Here is a tiny trained network, its code and every weight. The questions are about switching its units off for an input and a class, where a switched-off unit gives its printed mean instead of its output.

import numpy as np


def w(rows, s, z=0):
    codes = np.array(rows[::2]) - 128.0
    scale = np.full(codes.shape[1], s)
    scale[-1] = z or s
    return codes * scale


def f(y):
    return y / 2 * (1 + np.tanh(0.7978845608 * (y + 0.044715 * y**3)))


def log_softmax(a):
    a = a - a.max(-1, keepdims=True)
    return a - np.log(np.exp(a).sum(-1, keepdims=True))


def net(x, mask):
    res = np.array(x, float).reshape(1, 8) / 4 @ E
    y = f(res @ A[0][:, :-1].T + A[0][:, -1])
    res = res + np.where(mask, y, B[0][:, -1]) @ B[0][:, :-1]
    return log_softmax(res[-1] @ U[:, :-1].T + U[:, -1])


A, B = {}, {}
E = w([
[137,132,104,141,129,114,152,131,132,101,117,123],'x0',
[124,78,173,142,145,111,162,33,79,106,150,2],'x1',
[157,121,41,53,204,222,172,122,97,165,166,127],'x2',
[185,82,135,212,157,156,79,182,158,115,189,100],'x3',
[61,129,111,141,191,200,66,65,174,51,79,126],'x4',
[108,69,84,135,131,83,164,28,217,176,185,182],'x5',
[23,138,83,112,96,124,139,208,181,161,142,52],'x6',
[134,98,51,217,84,167,113,93,84,215,50,118],'x7',
],0.0064)
A[0] = w([
[146,105,95,148,128,100,188,65,200,126,166,178,102],'N0',
[118,84,83,149,107,82,168,75,181,142,203,169,38],'N1',
[110,142,126,131,141,142,139,181,173,146,103,222,71],'N2',
[209,83,160,173,134,146,127,82,60,106,129,217,183],'N3',
[119,113,61,88,224,172,147,143,96,159,197,118,65],'N4',
[52,154,78,108,99,117,101,172,170,145,162,73,80],'N5',
[98,198,180,32,184,63,143,126,123,90,155,143,132],'N6',
[102,97,104,179,100,166,86,102,71,206,84,128,38],'N7',
[139,169,191,178,64,72,106,123,174,111,114,125,89],'N8',
[85,133,175,181,102,45,71,133,152,118,107,122,89],'N9',
[247,150,169,137,153,144,110,90,95,103,111,177,136],'N10',
[110,114,74,162,74,141,147,95,81,169,55,137,100],'N11',
[202,137,177,136,167,111,131,53,107,117,116,219,92],'N12',
[134,180,108,131,95,161,116,178,148,148,96,254,132],'N13',
[170,225,159,116,130,153,133,213,6,64,56,90,151],'N14',
[132,141,59,177,70,136,129,103,80,189,43,99,78],'N15',
[62,114,106,118,91,126,151,177,185,173,156,48,136],'N16',
[130,88,182,113,140,134,157,83,121,141,129,35,21],'N17',
[136,183,113,99,114,153,72,181,161,150,109,199,76],'N18',
[116,148,163,58,105,110,145,43,92,164,77,81,154],'N19',
[152,120,160,51,118,110,150,154,187,50,194,114,57],'N20',
[64,133,73,110,123,147,115,198,186,162,159,33,164],'N21',
[97,141,201,170,87,71,56,155,136,92,88,124,89],'N22',
[144,110,103,196,88,182,138,108,117,196,78,116,73],'N23',
[83,95,133,169,143,128,140,55,99,103,154,58,120],'N24',
[146,99,62,69,190,190,122,150,84,171,152,117,185],'N25',
[57,103,83,165,171,175,98,78,180,31,65,132,215],'N26',
[130,85,111,92,128,91,167,61,208,150,145,172,34],'N27',
[114,99,178,147,144,125,144,79,88,145,172,41,83],'N28',
[157,170,98,86,176,205,155,162,84,136,139,104,96],'N29',
[118,86,108,116,99,110,129,68,194,154,173,177,50],'N30',
[73,141,120,114,167,159,66,48,166,95,92,109,73],'N31',
[191,121,137,129,108,38,189,165,119,206,169,120,112],'N32',
[172,63,122,238,133,170,82,181,133,158,183,104,72],'N33',
[65,209,106,10,57,104,186,73,76,152,11,169,193],'N34',
[113,172,177,89,149,112,137,135,149,81,202,149,77],'N35',
[171,101,159,118,37,103,184,168,51,183,173,122,104],'N36',
[161,151,113,147,64,65,236,156,69,154,195,142,110],'N37',
[148,96,129,144,113,137,176,111,137,87,139,80,245],'N38',
[113,186,176,88,175,86,151,129,145,58,213,129,2],'N39',
[137,184,100,131,125,152,75,162,201,162,125,219,88],'N40',
[136,139,70,96,198,188,202,139,113,125,181,129,124],'N41',
[88,91,181,180,90,60,101,134,145,102,91,138,109],'N42',
[132,117,68,201,96,144,120,95,76,169,93,135,71],'N43',
[208,68,114,195,164,157,63,198,183,106,196,75,172],'N44',
[93,115,90,143,69,122,109,152,140,138,125,94,87],'N45',
[101,80,174,114,147,129,163,79,84,138,130,44,84],'N46',
],0.0062,0.0027)
B[0] = w([
[75,106,130,159,73,164,120,121,132,170,124,69,176],'N0',
[85,104,127,172,55,186,113,131,146,140,148,77,173],'N1',
[176,148,103,163,117,121,151,145,97,95,158,90,161],'N2',
[91,82,114,84,155,92,129,148,79,108,87,99,221],'N3',
[162,146,151,105,99,125,158,71,139,165,77,127,173],'N4',
[120,87,106,85,146,125,162,146,79,93,80,108,169],'N5',
[132,118,105,118,123,95,75,147,184,128,151,134,200],'N6',
[163,111,97,75,107,123,75,154,183,82,152,124,177],'N7',
[165,120,149,92,104,138,164,76,131,159,90,153,174],'N8',
[172,117,156,102,109,133,181,63,123,159,82,134,174],'N9',
[76,77,121,106,160,109,148,161,81,130,88,84,206],'N10',
[155,108,117,95,144,106,50,154,197,122,175,135,178],'N11',
[85,48,105,79,143,124,151,182,78,110,94,98,191],'N12',
[161,174,87,174,124,98,180,125,79,74,175,78,199],'N13',
[38,71,128,200,1,178,86,115,183,195,158,25,255],'N14',
[156,122,106,76,131,98,60,141,181,103,145,139,196],'N15',
[109,69,111,80,176,114,152,151,56,99,98,108,187],'N16',
[176,167,80,160,116,140,165,140,117,82,165,89,159],'N17',
[169,160,80,182,101,124,166,146,100,99,151,88,174],'N18',
[135,149,128,183,175,90,145,163,130,130,158,125,174],'N19',
[159,113,93,73,118,107,64,134,187,99,135,120,177],'N20',
[93,81,107,91,153,108,159,126,83,111,94,127,204],'N21',
[153,140,130,115,103,147,168,72,148,174,91,130,190],'N22',
[152,120,107,83,133,118,82,135,172,105,134,118,184],'N23',
[149,162,84,151,109,139,134,153,94,105,169,139,180],'N24',
[151,130,155,127,112,100,148,67,138,156,116,130,197],'N25',
[106,196,167,104,145,190,87,119,85,95,126,213,220],'N26',
[89,86,126,184,75,156,107,139,171,159,140,64,163],'N27',
[172,177,80,195,141,127,170,147,100,56,183,91,179],'N28',
[141,120,156,127,85,147,146,50,157,168,81,119,174],'N29',
[97,108,104,189,75,174,115,136,136,143,129,74,161],'N30',
[118,159,169,137,143,176,134,156,118,93,128,170,167],'N31',
[90,198,159,84,135,202,108,122,98,83,124,193,192],'N32',
[123,132,184,140,188,90,117,144,178,158,151,161,202],'N33',
[104,141,192,197,211,71,145,163,169,192,156,156,220],'N34',
[174,114,95,82,117,112,64,147,169,99,152,112,170],'N35',
[93,185,155,103,135,221,93,129,97,78,131,202,196],'N36',
[100,179,179,104,136,182,113,139,105,97,117,203,190],'N37',
[141,164,108,148,136,86,110,112,101,134,157,135,178],'N38',
[163,107,100,71,117,124,77,152,185,95,152,125,176],'N39',
[163,178,70,169,126,132,184,139,84,71,158,103,183],'N40',
[168,133,160,96,106,113,150,53,143,180,95,144,177],'N41',
[185,136,126,90,102,129,181,58,104,170,87,133,175],'N42',
[154,115,94,66,115,104,81,135,171,83,135,122,180],'N43',
[78,148,202,180,189,80,142,151,170,211,147,174,227],'N44',
[139,100,133,97,144,115,125,122,123,109,113,120,147],'N45',
[173,164,105,176,129,127,163,133,116,111,165,110,176],'N46',
],0.0076,0.0067)
U = w([
[57,94,124,182,36,212,95,123,159,161,139,57,97],'0',
[202,114,95,62,126,97,39,145,193,96,151,131,103],'1',
[212,190,82,194,130,125,187,141,71,85,171,102,107],'2',
[83,193,160,101,143,254,99,119,95,96,115,217,105],'3',
[206,127,145,94,101,121,186,20,141,182,61,134,107],'4',
[75,38,109,83,174,90,157,167,48,113,78,102,111],'5',
[98,148,170,191,202,55,131,157,178,186,156,159,136],'6',
[109,138,119,129,124,117,114,119,116,138,132,134,253],'7',
],0.0099,0.013)

Each question gives the input, the list of numbers given to net, and the class t.
The units are the neurons (one row each of A and B). Each row of codes is followed by its name. A weight is (code - 128) times the scale printed after its matrix; where a second scale follows, it is the last column's (A, B and U).
mask holds one flag per neuron, in row order. A switched-off neuron (its flag False) gives its mean, the last column of its row in B, instead of its output. The means were averaged over made-up inputs and are rounded, as every weight is.
A unit's drop is (log p(t) with every unit on - log p(t) with that unit switched off) / (log p(t) with every unit on - log p(t) with every unit switched off).
The circuit of an input: a set's keep is (log p(t) with only the set's units on - log p(t) with every unit switched off) / (log p(t) with every unit on - log p(t) with every unit switched off). Starting from the 12 units with the biggest drops (on a tie, the unit counted first), units are removed one at a time, each time the one whose removal leaves the highest keep (on an exact tie, the one counted first), for as long as the keep stays at least 0.8.
units of the circuit, in order: the units of the circuit, biggest drop first
most important unit: the unit with the biggest drop
k most important neurons: the k neurons with the biggest drops, biggest first
drop of u: that unit's drop, to one decimal
input [-6,7,-3,3,8,7,-5,-5], class 3: 2 most important neurons	[N26 N14]
input [-2,-6,2,-5,0,5,1,1], class 2: units of the circuit, in order	[N13 N40]
input [3,-4,-8,-2,-2,6,-3,0], class 4: units of the circuit, in order	[N42 N8]
input [1,-6,-2,-8,-5,-1,-8,-6], class 5: 2 most important neurons	[N12 N10]
input [4,-5,-3,3,5,0,-1,4], class 2: units of the circuit, in order	[N13 N40]
input [-6,6,-5,-7,1,2,-2,-1], class 6: most important unit	N34
input [0,5,0,1,-6,-5,-5,-2], class 3: 3 most important neurons	[N36 N37 N32]
input [2,-3,-1,6,-8,-6,6,-2], class 3: 2 most important neurons	[N36 N32]
input [7,2,-4,8,8,-5,-4,-2], class 3: 2 most important neurons	[N26 N34]
input [1,3,6,1,6,3,-4,6], class 1: 3 most important neurons	[N43 N7 N11]
input [2,-3,5,-1,-7,3,5,4], class 3: units of the circuit, in order	[N32 N37]
input [-8,7,8,3,0,4,5,1], class 4: units of the circuit, in order	[N4 N41]
input [-7,8,2,8,-5,0,0,4], class 2: 2 most important neurons	[N28 N17]
input [-1,-2,-5,0,7,1,-6,4], class 3: most important unit	N26
input [-5,-8,-2,2,3,-2,8,-4], class 2: 2 most important neurons	[N40 N18]
input [-8,-1,5,-8,-5,-5,-3,8], class 1: units of the circuit, in order	[N15 N11]
input [3,-2,4,-8,1,-4,-8,4], class 5: units of the circuit, in order	[N12 N10]
input [-8,-1,-5,5,-2,-7,8,5], class 5: 2 most important neurons	[N16 N21]
input [4,-7,3,8,6,-3,8,-3], class 5: 2 most important neurons	[N21 N5]
input [-5,4,6,7,5,7,4,-6], class 0: most important unit	N1
input [-6,-3,-4,8,-3,8,-8,-1], class 0: 4 most important neurons	[N1 N0 N30 N27]
input [4,-5,-6,3,-2,-3,-7,-3], class 5: units of the circuit, in order	[N10 N12]
input [6,-7,4,5,-8,1,-6,-7], class 3: 2 most important neurons	[N32 N37]
input [4,-5,-5,3,-3,0,-6,-2], class 5: drop of N28	0.1
